Below is a small trained network, with its code and all its weights. Each question gives an input and a target symbol and asks what happens when units are switched off, that is, made to give their printed mean instead of their output.

import numpy as np


def w(rows, s, z=0):
    codes = np.array(rows[::2]) - 128.0
    scale = np.full(codes.shape[1], s)
    scale[-1] = z or s
    return codes * scale


def norm(h):
    return h / np.sqrt((h * h).mean(-1, keepdims=True) + 1e-5)


def f(y):
    return np.maximum(y, 0)


def softmax(a):
    e = np.exp(a - a.max(-1, keepdims=True))
    return e / e.sum(-1, keepdims=True)


def log_softmax(a):
    a = a - a.max(-1, keepdims=True)
    return a - np.log(np.exp(a).sum(-1, keepdims=True))


def net(x, mask):
    ids = ['αβγεζηλπστψω'.index(c) for c in x.split()]
    T = len(ids)
    res = E[ids] + P[:T]
    q, k, v = (norm(res) @ M[0].T for M in (Q, K, V))
    z = softmax(np.where(np.tri(T) > 0, q @ k.T / 4**0.5, -1e9)) @ v
    res = res + np.where(mask[0], z, O[0][:, -1]) @ O[0][:, :-1]
    y = f(norm(res) @ A[0][:, :-1].T + A[0][:, -1])
    res = res + np.where(mask[1:13], y, B[0][:, -1]) @ B[0][:, :-1]
    return log_softmax(norm(res)[-1] @ U[:, :-1].T + U[:, -1])


Q, K, V, O, A, B = {}, {}, {}, {}, {}, {}
E = w([
[193,121,164,202,107],'α',
[121,89,113,131,84],'β',
[107,114,141,106,89],'γ',
[125,79,101,134,84],'ε',
[98,131,169,124,118],'ζ',
[103,104,156,125,103],'η',
[97,102,158,134,111],'λ',
[90,102,142,156,113],'π',
[114,111,177,115,141],'σ',
[123,87,125,107,160],'τ',
[100,140,108,154,150],'ψ',
[85,46,90,7,4],'ω',
],0.026)
P = w([
[1,216,155,12,94],'0',
[11,184,162,31,117],'1',
[21,183,168,50,139],'2',
[56,147,154,76,130],'3',
[67,136,157,98,135],'4',
[78,110,156,116,136],'5',
[86,96,162,130,148],'6',
[107,81,151,143,145],'7',
[117,69,150,162,149],'8',
[127,57,153,181,155],'9',
[143,44,159,205,169],'10',
[153,33,161,217,169],'11',
[167,11,174,238,165],'12',
],0.0075)
Q[0] = w([
[189,76,185,107,111],'h0',
[100,130,125,199,123],'h0',
[199,186,89,137,48],'h0',
[245,245,72,55,184],'h0',
],0.013)
K[0] = w([
[162,61,124,188,82],'h0',
[170,98,233,115,175],'h0',
[29,89,184,63,59],'h0',
[10,147,74,1,57],'h0',
],0.011)
V[0] = w([
[150,146,142,42,159],'h0',
[254,48,221,21,111],'h0',
[230,161,82,139,33],'h0',
[161,150,221,117,44],'h0',
],0.0096)
O[0] = w([
[57,40,114,163,162,46],'h0',
[37,60,169,80,107,121],'h0',
[24,138,121,223,58,3],'h0',
[128,115,239,201,10,175],'h0',
],0.013,0.0059)
A[0] = w([
[68,72,74,96,238,1],'n0',
[99,129,112,144,86,171],'n1',
[112,72,199,141,86,112],'n2',
[115,60,54,191,113,128],'n3',
[150,215,143,104,90,136],'n4',
[21,143,83,56,154,125],'n5',
[163,120,203,191,198,153],'n6',
[129,145,5,142,196,70],'n7',
[142,159,213,61,121,36],'n8',
[127,94,97,50,209,131],'n9',
[164,45,124,93,103,40],'n10',
[111,118,121,76,124,129],'n11',
],0.015,0.0075)
B[0] = w([
[150,27,160,199,92,166],'n0',
[114,112,102,169,151,188],'n1',
[62,161,81,99,144,255],'n2',
[147,143,48,136,63,151],'n3',
[121,89,166,206,93,182],'n4',
[249,66,123,153,83,158],'n5',
[93,121,125,92,63,189],'n6',
[25,193,135,137,217,167],'n7',
[164,184,49,140,127,183],'n8',
[103,58,170,193,155,252],'n9',
[132,220,153,119,123,194],'n10',
[139,101,125,123,167,175],'n11',
],0.012,0.0093)
U = w([
[100,142,192,162,96,85],'α',
[94,117,121,149,115,121],'β',
[113,109,102,143,107,103],'γ',
[134,90,8,164,103,152],'ε',
[128,150,101,112,116,118],'ζ',
[127,130,84,110,122,113],'η',
[140,158,101,89,109,176],'λ',
[193,140,149,148,85,148],'π',
[106,113,175,58,126,99],'σ',
[131,40,125,151,137,165],'τ',
[116,147,88,163,185,253],'ψ',
[159,78,62,79,98,198],'ω',
],0.015,0.0033)

Each question gives the input, a string of symbols that net reads in full, and the target symbol t.
The units are the heads (4 rows each of Q, K, V and O) and the neurons (one row each of A and B). Each row of codes is followed by its name. A weight is (code - 128) times the scale printed after its matrix; where a second scale follows, it is the last column's (O, A, B and U).
mask holds one flag per unit, heads first, then neurons. A switched-off unit (its flag False) gives its mean, the last column of its rows in O or B, instead of its output. The means were averaged over made-up inputs and are rounded, as every weight is.
A unit's drop is (log p(t) with every unit on - log p(t) with that unit switched off) / (log p(t) with every unit on - log p(t) with every unit switched off).
The circuit of an input: a set's keep is (log p(t) with only the set's units on - log p(t) with every unit switched off) / (log p(t) with every unit on - log p(t) with every unit switched off). Starting from the 12 units with the biggest drops (on a tie, the unit counted first), units are removed one at a time, each time the one whose removal leaves the highest keep (on an exact tie, the one counted first), for as long as the keep stays at least 0.8.
circuit, biggest first: the units of the circuit, biggest drop first
k most important neurons: the k neurons with the biggest drops, biggest first
drop of u: that unit's drop, to one decimal
input τ η ε, target τ: circuit, biggest first -> (h0; n9)
input ψ η ε, target ψ: circuit, biggest first -> (h0; n7)
input ε ε λ τ π τ ε λ σ, target σ: circuit, biggest first -> (h0)
input ε γ ψ τ, target ψ: circuit, biggest first -> (h0; n7)
input ε ψ ε ε τ γ ε π ε τ σ π π, target σ: circuit, biggest first -> (h0; n10; n6)
input π ε γ, target π: circuit, biggest first -> (n2; h0)
input β τ π, target τ: circuit, biggest first -> (h0; n0)
input ε π ε ε ε ε π ε ε η ζ, target λ: circuit, biggest first -> (n8; n9)
input τ π π ε η, target π: 2 most important neurons -> (n4; n2)
input ε π σ π ε ε γ, target ε: 2 most important neurons -> (n8; n4)
input π ε β, target π: 2 most important neurons -> (n4; n2)
input τ π τ β π ε ζ, target π: 3 most important neurons -> (n8; n4; n2)
input τ τ η ε ε ε λ γ, target λ: 2 most important neurons -> (n8; n9)
input σ λ ε τ ε τ σ ε π ε, target π: circuit, biggest first -> (n10)
input ζ ζ ψ ε ψ π γ ζ ε β ψ α, target α: 2 most important neurons -> (n8; n5)
input τ ε ε ε β τ ζ, target τ: 2 most important neurons -> (n9; n0)
input π τ σ, target τ: 2 most important neurons -> (n9; n0)
input τ τ η, target τ: drop of n9 -> 0.1
input β ζ ε τ γ π π ε λ, target π: drop of n4 -> 0.2
input β σ ε, target σ: most important neuron -> (n10)
input σ ε λ ψ π σ, target ψ: drop of n4 -> 0.0
input ψ α η η τ, target α: drop of h0 -> 0.8
input β τ π τ τ γ, target τ: 2 most important neurons -> (n9; n0)
input τ τ τ, target τ: 2 most important neurons -> (n0; n9)
